Each row is followed by roughly how far along a hidden order it lies, from 0 to 20. A new part has a new order.
[ -4   5   0  -4   9  11  -9  18   9  11   1   0  10   6 -13 -27 -15   5
 -10  -8  14   8 -21  -5   1  -8  19   3  13 -11   4  11 -13 -12  -6 -15
 -10 -40 -11  28  20   3 -13  -7  36 -32  11  -6 -16  36   4  34   3 -13
  -5   6] => 6
[ 19  18  -6  10   5   0   0   2   7  19   1  -5  -5  -1  24   7   3   7
   3 -29 -16 -25  13 -11   1  -5 -35   8  -7   1   9   4  -3   9 -13   5
 -30 -54 -28   9 -14  -4   0 -27  14 -10  39  -2   0  -3   1   2   1   3
   2   8] => 9
[ 33  19   2   4  45 -14   2 -15  -5 -14  -6  12  -1  -2  14   5 -16  -5
  40  -9  -5   3 -16   1  -8   7  10 -13  -3   5   2  27  19  16   4  -6
  -1 -18  -2  10  -1   8  10 -15  13  18  21   2  -9 -12   1   5   3   8
  -3   3] => 15
[ -7  15  -6  -1  11   5   3   4 -28   6 -12  10  15  -7   3   5 -34  18
  10  10   5  -7  -6  -3  18 -12  16  -4   2   4  -2   7   9  18   5  -8
  -2  39  10  11  13   0  -9   1  19  -4  15  -3  -7 -44   7  -5   4  18
  -5  -8] => 13
[ 20   2  -6   1   9   7  10   0   1   6   7   2  -2  10  -1  -6 -43  11
  -6 -16  -9 -34   9 -14  -7 -17  19 -28   2   3  -6  22   3   1  -5 -17
  -5 -21 -20   9  22  -2 -13  -9  -7  -4  -5  -7   4  63  11   5  -5   3
  -5 -15] => 17
[ -4   7   8  -7  34   5  -2  -2  24  -1  -3  -2  -2 -29  -9  -1 -24  -8
   1   1  -8 -27 -10 -15   1 -27  38   8   7  -9   3  12  13   3  -3  22
   9 -32  44 -18   3  12  -1   3 -24   4   0  -9  25  -8   6  -1   2   8
  21   3] => 5
[ 22  10  -3   5  -3   1  -6   0  13   1  -7  -6 -37  -4   6   5   6   3
  -6  -3  -7  -7  -5  -3 -11  10   7  14  -1   1 -28   0  -9 -10   3   5
   5 -32  -4   8  26  10  18  -4  17  41  16  14  11 -20  -3   0  -9  -3
   6   4] => 9
[-11   4  10  37 -12  30   4   5  11  -4  -7  13  -2   2  -7 -11  22  -5
 -14 -18  -3  -7 -10   6  -1 -15  -6 -13  -2 -38   3   6  24   7  13 -19
   6 -18 -17  10  43   9   0  -5  12  -3  -4   9 -11  11   4  -6  -4 -19
  -2   8] => 7
[ -6  -9  -7  -2  23  16   4   1  10  19   4   5 -10 -12  -7   4 -27   4
  25   0   0   6 -13  -4  -9 -18  22 -28   2  22  25  16  23  20   8  -2
 -24 -31   1  22 -21   0  21 -11  10   6 -15  -5  -5 -12   5  31  -2  44
  -6   0] => 0
[  9  -6  -7 -20 -15  13   5   2   2   3 -11   4  -2   0  12   5  20  -3
  -2   4 -10 -36   3   0   1   7   2  10  -3 -41   1  -1  -7  -1   3   8
   1  14  -8  -5  -6  14   1   1  20  10  -9  -2   5  -6   5  13   7   2
   1   9] => 9
[ 37  22  -2  -3   1   6   1 -13  22  24   1 -30  -3 -11 -22   0  -2   4
  -2  -6  -4 -33  -9  -5   2  -2   6 -25  11   3  17   1  10   1   8  -2
   7  -9   1  -1   0  -3  -5 -29  10  -5  35  -4   8  32   2 -37   7   6
  -5 -11] => 12
[-16 -16  -3 -17  -1 -11  15   3   4 -14 -13  30 -12  -8  -2 -45 -27  11
 -14  21   4 -14   8   1  -1 -18  24  -2   7  -9  -1  15  11 -29   0 -26
  -6 -41  28  16   7   1 -17  -9  -3 -20   1  -1  49  34  -5   2 -19 -24
  14  -1] => 13
[ 15   4  -9   8   5   9 -13  11  -1  -9  -4   8   1  -1  11   7 -20  -2
   0 -16  -9   3 -12  17   3 -23  10  -3  10  -3  -5   2   1   0 -10   5
  -8  34 -25   9 -21   7  -1  -3 -20  -9 -16   0 -40 -29   9  -9   8  14
  44 -19] => 3
[ 18   7  -3 -14   7  15   0  13  20  10 -20  16   3  -1  26  -3  -7   1
  -4 -11  12   0 -10  -6   5 -10  24  -7   2  22  21  -9  14   0  -7 -19
  -6  23 -24  15   1   2 -16  28  31 -25 -13 -18  16 -25   9   8  12  22
   0   3] => 1
[ -1 -10   5   2 -32  14   0  -5  -7   2 -21  -8 -19  -2  -7  10 -47  -4
 -15  13  -4  11  -9  -8  12 -10  18  20   6  42  -3 -10 -14  24   9  28
  -5 -15   9 -37  -4  16  -5  -3   1  16  11   0  11   0 -24 -14   2   4
  11   0] => 2
[  4   5  10  -6  19   4 -19  19   0   8   4 -18  17   0   5   3  22  15
 -30  -2   5  -2  18   2  -3 -12  24   5  -2   3   9  19 -54   1 -13  -5
 -10  24   7  -3  25  19 -26 -33  -5 -11  22  13  -2 -28   0 -22   2   7
   2   0] => 20
[ 16  23  -2   0  10   8  -5  -4   8  -9   0   1   4  -3  11  14 -63  -2
  -6  -6  -4 -12  12 -13   1  19  12 -14   1 -14 -24  -2 -19  -1   0  -1
 -17  20  17  10   3   1   7 -19 -23  29  25  -1   3 -63 -11  -8   1 -33
 -20  -3] => 15
[ 11 -21 -11  -2   9  32   1  -1  18   3  -7   3  30  -2   0  -7 -13   1
  -4  -1 -36 -16 -24  -2   0  13  18  -9  -2  26   9   8   3 -13   5  22
  -5   0  13 -17   2  18 -18  22  25  -9 -34 -24   9 -36  18 -15   1  11
   4   1] => 4
[ 11   6  -1  -6 -10   7   3  11  -1  -6  -2   5  -9   7   6   4 -20  -3
 -15  -9   7  14 -10   4  -1  13  -1 -35   4 -12   4   9  18   4  -5 -32
 -31  10  -6  11   4  -2  -9 -30   4  -4   8 -11  11  18  -5   4   2  15
  11   2] => 7
[ 11  11 -11  -5  -1  35   1   2  16  -8 -14 -26  19  -6 -32   7   0  -3
 -15   1   1  -9 -12   4   6 -26  27  22  -2  20  15  12  18   1  24 -25
  10 -31  44   4   6  -3 -14 -10  21 -18 -27  -4  19 -14   8 -13   2  30
 -27  10] => 8
[ 22   5  -4 -11  -5  12  -8 -10   5   0   2   6   0  -4  -8 -12 -41   5
   4   5   1  -4 -10  24  16   4  26   4  -6  17   7   9   9  -2   5   1
  -2 -27   4   9   6   2 -34   4   5 -54  11  -9   3   1 -11   2   3  29
 -14   3] => 5
[ -5 -25 -10 -10  39  18   0  11  32  26   2 -11  -4  -2 -10  -3 -46   6
  -1 -11  -5   7 -18   2  -1   2   3   2   3  10   6  13   2   0   6  -8
   5   3   5  10 -14   0 -45  14   6 -17   4 -11   5  12   1  13   4   5
 -53   2] => 8
[ -3   5  -4 -13  19 -33   7   0  -1   7   6   1  19  -3   6  17 -54  22
   6 -10   3   2   6  -3   5 -21  15  -5  -1   0 -26   5  14   5  11  10
  -6  -2  31   8   1  -3   2 -18   4  16  14  14  16 -22 -10  -2  -4  18
  -5  -6] => 16
[ -5   5  15  11  11  17 -13   7  33   3  13 -17 -14  -2   6  23 -28  27
  29 -24  -6   5 -10  -4   9 -17  17  21   3  23   9  12  58 -13   4  -7
 -21 -58  -3  -7  20 -15  33 -18 -16 -21   4  -5  14 -36   2   1   2   6
  18   4] => 12
[ 13   2 -16   9 -20 -18  -1   1   5   1  -8   1  14  -3 -12  30 -12  -8
   6 -12  -2 -63   5  -5  -2  -6   9   0  -3  -1  -2   1  14   0   4   1
 -15 -45  37  30  24  11 -11  10 -23 -18 -12  23  -1   0   1   3   0   8
   3   1] => 13

Part 2:
[ 10  -9  -1  20   9   9   4  -3  -4 -30  -5   1   3 -12  19 -24   7 -13
  -9  -1 -17  30   6   7  -3   2   6   5 -19 -27   9   8  -6 -12  28 -15
  13] => 0
[ 30  21  -3   2  15 -18   4  -5  -4   7   8   7  -3   5  -1   8 -15 -13
  -6  12  -7   9  13   8  -4   7  -6  12  -8   3  19 -15  -6 -15  25  -8
 -30] => 3
[  0  -2  -7  -5   6  -3  -3   5 -19 -13  -5   5  17  -6 -13  -2   6 -12
   3  15  17  26   0 -13   8 -12   7   4  21 -11 -23  11   1   9 -25  24
  -3] => 20
[ 16  27   6  -7  -4 -12   2  -4  13  40  19   8 -12  13  -7  33  -7   3
   5  19  -2 -21   7  -7  -4   1 -15   7 -17   9  12 -17  -2 -19  22  -1
 -32] => 6
[ 15  -6 -29   4   6  -5   0   9 -24  -2  -7   0   6  -2  -5  -5  -1 -16
  -4  13  18  12   1  -6   0  -8  13  18  11   2 -10   3   0  20  -9  13
 -16] => 12
[ 11  27   7   3   1 -14   5  -2   9  40  12  11 -12   0  -5  14  -2 -15
   5  27  -5  -5   8  -7   3   1 -14  20 -13  -9  11  -3  -4 -19  16  -3
 -21] => 6
[ 25  15 -17  -4  11  -1   2   2  -4   0   2   4   5   3  -6   7 -16 -10
  -3   9   3   0   6   2  -2   0  10   2   6   4   5  -9   0  12   2  12
 -16] => 8
[  9  -9 -32   5  -1  -4   3  -2  -2  19   2   2 -11   5  10  -5  -2 -10
  -3   7   2 -16   2  -2   5  -2   8  14   8   4   2   0  -3   4  -9   1
 -11] => 8
[ 23   8 -32   7   5 -19   1   5  -1  32  -1   8  -1  -5  -8   4  -1 -24
  -2  26  11  20   4  -7  11 -10   2  29   4  -2 -10  -2  -5  -2 -16  17
 -31] => 12
[ 10  58  52 -23   6  -6  -1  -3  11   4  15  11   6  16 -19  38 -10   9
  10  13   7   0  10 -13 -12   4  -4 -30   0   7   8 -20   3 -33  38   1
 -12] => 13
[ 14   7   7   5   3   0   3   2  -5   2   5   6   0  -3   0   1   6  -9
   7  17   2   8   5 -14   5  -5  -3   4   1 -18  -7   4  -1  -9  -1   9
 -10] => 11
[ 24   5 -27 -12  10 -10  -1   7 -12   1  -8  -4  12   2 -14   8 -11  -8
 -10   5  21  11   3   4  -7  -4  13   1   5  16  -5  -8   2  20  -5  10
 -24] => 11
[ 16  -8   1  17  17   0   3   4 -13 -37 -10   0  17 -18  10 -22  -2 -19
 -10  -1  -3  41   3   6   1   0   8   1 -11 -25   4  10  -2   2   7 -10
  12] => 5
[ 26  20 -11   5  13 -10   5  -3  -7  -1   6   4  -2   5   1   3 -14  -9
  -7   3  -6   5  11   4  -6   6   2   5  10   1  11 -10  -4  -6  29  -8
 -24] => 3
[ 60  15 -31  -8   7 -18   2  -2   2  20   3   1  -3   8  -8   9 -24  -4
 -10  -1   2 -12   7  15  -6   6   7  -1   3  23  17 -16   0  19   7  -1
 -22] => 4
[  8  35  33 -16   5  -7   0  -2  18  11  14  12   2  10  -8  28  -2   2
  17  16   3   6   7 -11  -2  -2 -16  -3  -5  -1  -1  -7  -1 -26  20   9
 -24] => 13
[  4   1   3   9   4   1   1   2  -2  -2   2   6   4  -8   1  -5   8 -14
   5  20   3  17   2 -15   7  -7  -5   6  -6 -26  -5   8  -1 -11  -3   6
   1] => 11
[ 21  -4 -40   3  10  -8  -1  12 -20  -7 -12   0  14  -7 -12  -3   0 -21
  -3  22  24  13  -1 -11   2 -10  19  12   8  -2   5   5   5  25 -23  20
 -12] => 15
[ 13   9   3   6  12   2   3   6  -9 -23  -3   5  12  -5  -2   0   0 -15
   2   9  10  22   1 -11  -1  -2   8  -5   1 -17  -2  12   3  -3  12   2
   4] => 11
[ -3  -6 -22   3  -1  -7  -2  -1  -3  28   5   9  -5  -3  -2   2   5 -12
   4  26   6   8   1 -11  13 -10  -8  29  15  -7 -20   6  -5  -2 -28  21
 -17] => 16
[ 28  36   8  -8   0 -17   3  -2  13  57  15   9  -7  12  -6  30 -16  -3
   4  20   3  -7  10   3  -7   0 -14  10 -21  14  14 -21  -3 -19  26   2
 -33] => 4
[ -8  -1  -3  16  -5   4   4  -1   0  14   5   5 -10  -1   9  -4  14  -9
   6  13  -4  -6   0 -15  11  -6  -1  11  -2 -16  -5   6  -3 -11   3   3
  -5] => 10
[ 22   0 -39   7   4 -15   2   6  -9  27  -3   6  -3  -4  -9   4  -5 -20
  -5  21  16  12   4  -2   5  -8   8  22   2   1  -3  -2  -2  12 -13  12
 -26] => 10
[ -9  13  11   0  -8  -5   3  -5  10  36  20   8 -19   8   1  13   6  -2
  13  16  -7 -24   4 -14   7   2 -17  14   0  -5   6  -2  -4 -19   6   4
 -16] => 10
[ 15  -5  -8  11  11   1   1  -1 -13 -14 -10   2   7 -10   5 -13   2 -16
  -7   8  -1  19   3   0  -2  -5   4   8  -6 -21   5   6  -3  -2   3  -2
 -39] => 7
[  8  21  29   4   1  -4   4  -4  12  -9  15  15  -4  -1  -5  10   5  -4
  11  11   0  16   4  -9   0   1 -10   1  -7 -19   2   1  -4 -35  20  -7
   8] => 8
[ 13  23   6 -24   4 -13  -4   3   1   0   5   5  17   3 -24  21 -13   0
  10  18  23   7  -1 -10   1  -7   5   4  16  14 -19  -2   5  15 -24  28
 -13] => 20
[ 21  33  -2 -17   4 -15   2   3  11  25  10   5   3  10 -16  27 -17   0
   4  13  14 -13   5  -7  -2   1   0 -12   4  18   3 -17   6   1   7  11
 -24] => 12
[ 19  -4 -26  -2  11  -8  -2   1 -15  -8  -9  -1   6  -2   0  -3 -14 -12
  -7   2   6   0   4   6  -5   1  17   9   8   4   3  -1  -2  14  -1   7
  -6] => 8
[  1   6  15 -11   0   8   3   5   3 -23   2  -2  10   5  -2  14  -3   6
  12 -10  10  -7  -4 -10  -6   1  10 -29  12  11  -2  -3   9   8   7   9
   6] => 13
[ 25  10 -10  -7  11  -5  -1  10 -13  -7  -8  -4  21   0 -12  12  -4  -8
  -1   4  29  19  -1  -7  -6  -8  16  -9   8  11 -13  -1   8  12  -8  17
 -10] => 15
[ 10  20   0  -3   7 -11   4  -2   5  15  10   1  -3   8  -4  15  -9  -1
   2   7  -2  -5   7   1  -3   4  -4  -3  -1  10   7 -11   0  -3  20   0
 -23] => 7
[ 24  30  20  -9  13  -8   3  -4  -3 -19   2   0  15   7  -9  12 -19   5
  -7  -4   2  11   7  13 -19  10   5 -30 -11  11  13 -14   3  -1  32 -14
  -4] => 3
[ 27 -14 -41  16   9  -5   5   4 -15  -8 -10  -6  -1  -5   3 -14 -13 -16
 -19  -3   0  11   5  17  -9   5  22   6  -9   0  22  -5  -1  27  13 -17
  -6] => 0
[ 20  30   4 -20   6  -7   1  -7   1  -4   6  -2   1  13 -12  12 -25   2
  -6  -4   3 -23   4  15 -10  10  11 -27   9  24  14 -16   4  18   9  -5
 -13] => 7
[ 29   4   7 -12  13  -5  -2   1 -13 -19  -8  -6  19   3  -8   5 -15   2
 -13  -5  11  10   4  11 -14   1  17 -15   4  17   5  -6   3  18   5   4
 -14] => 8
[ 11 -11 -16  11   9  -1   0   7 -16 -23 -11   1  14 -15  -3 -17  10 -16
 -16   6  15  33  -2  -1   3  -9  15   7   8 -13 -12  14   1  14 -14   5
   8] => 12
[ -5 -19 -27  21  -2   3   3   4  -3  21  -2   4  -6  -9  17 -12  17 -16
   3  12  -2  20   1 -13  12 -12  -9  28  -8 -13  -8  10  -6  -8 -13   4
  -7] => 8
[  4  -3 -11  -7  -7  -1   3 -12   5  20  15   5 -15  13   5   3  -6   8
   4  -2  -9 -26   4   2   1   7  -2   3   4  12  13 -12  -4   7   2  -4
 -19] => 5
[ -8 -15 -26   3  -7   2  -1   1  -4  14   0   5  -8  -2   1  -1  11  -9
   3   9   4  -2  -4 -13  17  -9   1  20  22  -1 -19  14   2   7 -33  17
   0] => 17
[-18 -31 -22  14  -7  13   1   0  -7   2  -6   0  -3  -9   9 -26  16  -7
  -3  -5   0   5  -5  -6   6  -9  10   8   6 -11  -4  17  -1   9 -18   2
  12] => 9
[  9   8  -9   3  -3  -8   4  -4   1  33  13   9 -16   7  -5   3   1  -8
  -3  17   1 -15   6 -11   6   1  -3  11   5   4   3   5  -2  -3  -3   6
 -27] => 9
[ 16  20  15 -17  10  -8  -1   7  -5 -11  -1   0  20   5 -25  29 -14   5
   4   8  26   7  -3  -7  -6  -2  12 -28  21  15 -14 -10  11   9  -6  15
 -10] => 18
[ 17  17   9 -11   3  -7   3  -3   2  -2   7   1   4   7 -10  11 -12   5
   2   5   4  -2   5   0  -5   1   2 -12  -1   7   6  -8   2  -2  15  -1
 -11] => 8
[  5   7   1   0   3  -5   5   0  -2   4   7   4  -2   4  -4   5   3   4
   3  13   4  -4   2 -13   2  -1  -2   4   5  -6  -3   3   2   3   3  11
 -14] => 11
[  1  27  10 -12  -6  -7   1  -3  18  42  19   8 -13   9  -3  30   2   2
  19  16  -5 -20   4 -14   3   2 -19  12  -2   3   4 -11  -3 -23  12  15
 -20] => 12
[ 24  20  12  -2  10  -9   3  -1   3   4   7   5   2   5  -5  10 -17  -7
   0  12  -2   9   9   3  -6   7  -5  11 -10  -3  10 -11  -2 -15  33  -8
 -17] => 5
